Below are the code and all the weights of a small trained network. Each question names an input and a class and asks about switching units off, where a switched-off unit gives its printed mean instead of its output.

import numpy as np


def w(rows, s, z=0):
    codes = np.array(rows[::2]) - 128.0
    scale = np.full(codes.shape[1], s)
    scale[-1] = z or s
    return codes * scale


def f(y):
    return y / 2 * (1 + np.tanh(0.7978845608 * (y + 0.044715 * y**3)))


def log_softmax(a):
    a = a - a.max(-1, keepdims=True)
    return a - np.log(np.exp(a).sum(-1, keepdims=True))


def net(x, mask):
    res = np.array(x, float).reshape(1, 4) / 4 @ E
    y = f(res @ A[0][:, :-1].T + A[0][:, -1])
    res = res + np.where(mask, y, B[0][:, -1]) @ B[0][:, :-1]
    return log_softmax(res[-1] @ U[:, :-1].T + U[:, -1])


A, B = {}, {}
E = w([
[163,35,177,194,110,205,200,206],'x0',
[32,216,183,235,63,84,203,135],'x1',
[243,163,24,102,2,79,201,209],'x2',
[132,119,124,133,132,120,137,116],'x3',
],0.008)
A[0] = w([
[33,76,244,230,216,190,96,89,254],'N0',
[220,137,1,70,58,94,175,185,201],'N1',
[238,163,65,35,67,82,97,151,230],'N2',
[207,171,65,77,34,102,122,119,148],'N3',
[92,86,194,220,162,183,181,133,124],'N4',
[31,241,165,203,55,80,221,102,237],'N5',
[189,33,176,127,170,234,88,152,218],'N6',
[85,206,106,59,151,54,27,8,252],'N7',
[78,225,198,202,39,72,172,101,195],'N8',
[143,232,41,123,115,63,146,110,195],'N9',
[168,120,84,185,9,168,225,209,136],'N10',
[91,212,92,158,34,49,202,127,147],'N11',
[172,71,121,19,209,205,31,152,250],'N12',
[57,165,218,219,138,165,202,103,173],'N13',
[159,45,148,205,104,232,187,201,197],'N14',
],0.0073,0.0046)
B[0] = w([
[126,148,211,64,215,250,144,113,254],'N0',
[125,118,71,66,1,52,164,191,244],'N1',
[176,158,73,42,25,40,149,135,229],'N2',
[193,178,105,99,40,65,205,176,200],'N3',
[103,140,203,133,159,220,189,198,184],'N4',
[103,218,235,226,171,49,61,207,250],'N5',
[230,64,58,178,184,235,208,58,200],'N6',
[64,252,58,55,235,55,23,39,225],'N7',
[72,198,186,223,167,93,65,215,226],'N8',
[217,209,108,141,91,13,37,155,190],'N9',
[91,29,99,226,56,66,198,234,220],'N10',
[89,204,125,213,100,42,65,192,205],'N11',
[244,71,44,65,183,202,121,14,224],'N12',
[64,179,236,103,183,206,135,234,213],'N13',
[121,14,107,241,66,183,225,225,205],'N14',
],0.0063,0.014)
U = w([
[137,157,74,43,211,128,66,31,253],'0',
[199,52,124,163,180,208,188,78,181],'1',
[64,204,176,105,207,105,54,105,93],'2',
[88,132,213,150,140,190,187,179,106],'3',
[174,168,87,2,59,74,139,105,169],'4',
[162,13,52,121,58,130,207,153,76],'5',
[151,214,116,186,91,52,91,144,42],'6',
[88,64,133,230,90,73,172,197,8],'7',
],0.0078,0.0046)

Each question gives the input, the list of numbers given to net, and the class t.
The units are the neurons (one row each of A and B). Each row of codes is followed by its name. A weight is (code - 128) times the scale printed after its matrix; where a second scale follows, it is the last column's (A, B and U).
mask holds one flag per neuron, in row order. A switched-off neuron (its flag False) gives its mean, the last column of its row in B, instead of its output. The means were averaged over made-up inputs and are rounded, as every weight is.
A unit's drop is (log p(t) with every unit on - log p(t) with that unit switched off) / (log p(t) with every unit on - log p(t) with every unit switched off).
The circuit of an input: a set's keep is (log p(t) with only the set's units on - log p(t) with every unit switched off) / (log p(t) with every unit on - log p(t) with every unit switched off). Starting from the 12 units with the biggest drops (on a tie, the unit counted first), units are removed one at a time, each time the one whose removal leaves the highest keep (on an exact tie, the one counted first), for as long as the keep stays at least 0.8.
units of the circuit, in order: the units of the circuit, biggest drop first
k most important neurons: the k neurons with the biggest drops, biggest first
drop when u is switched off: that unit's drop, to one decimal
input [8,-1,0,-6], class 1: units of the circuit, in order : (N1; N6)
input [5,0,-1,2], class 1: units of the circuit, in order : (N5; N6; N1)
input [-8,0,5,-3], class 4: units of the circuit, in order : (N2)
input [1,1,8,1], class 7: 2 most important neurons : (N10; N7)
input [0,-1,3,-5], class 4: 2 most important neurons : (N14; N6)
input [1,-8,2,-4], class 5: 2 most important neurons : (N7; N6)
input [-8,3,0,4], class 2: 4 most important neurons : (N7; N1; N10; N14)
input [0,-8,-4,-2], class 0: 4 most important neurons : (N14; N10; N7; N4)
input [6,-1,0,1], class 1: 2 most important neurons : (N1; N2)
input [6,0,-7,5], class 1: 3 most important neurons : (N6; N5; N8)
input [1,6,-1,-4], class 3: 2 most important neurons : (N7; N13)
input [1,-7,-2,-8], class 1: 2 most important neurons : (N6; N7)
input [0,7,0,-3], class 2: drop when N6 is switched off : 0.1
input [1,-8,-3,-8], class 1: units of the circuit, in order : (N6)
input [0,-1,7,4], class 4: drop when N14 is switched off : 0.3
input [7,-1,-6,-5], class 1: drop when N6 is switched off : 0.2
input [0,-3,2,-3], class 4: 2 most important neurons : (N14; N10)
input [0,-2,4,-8], class 4: 2 most important neurons : (N14; N2)
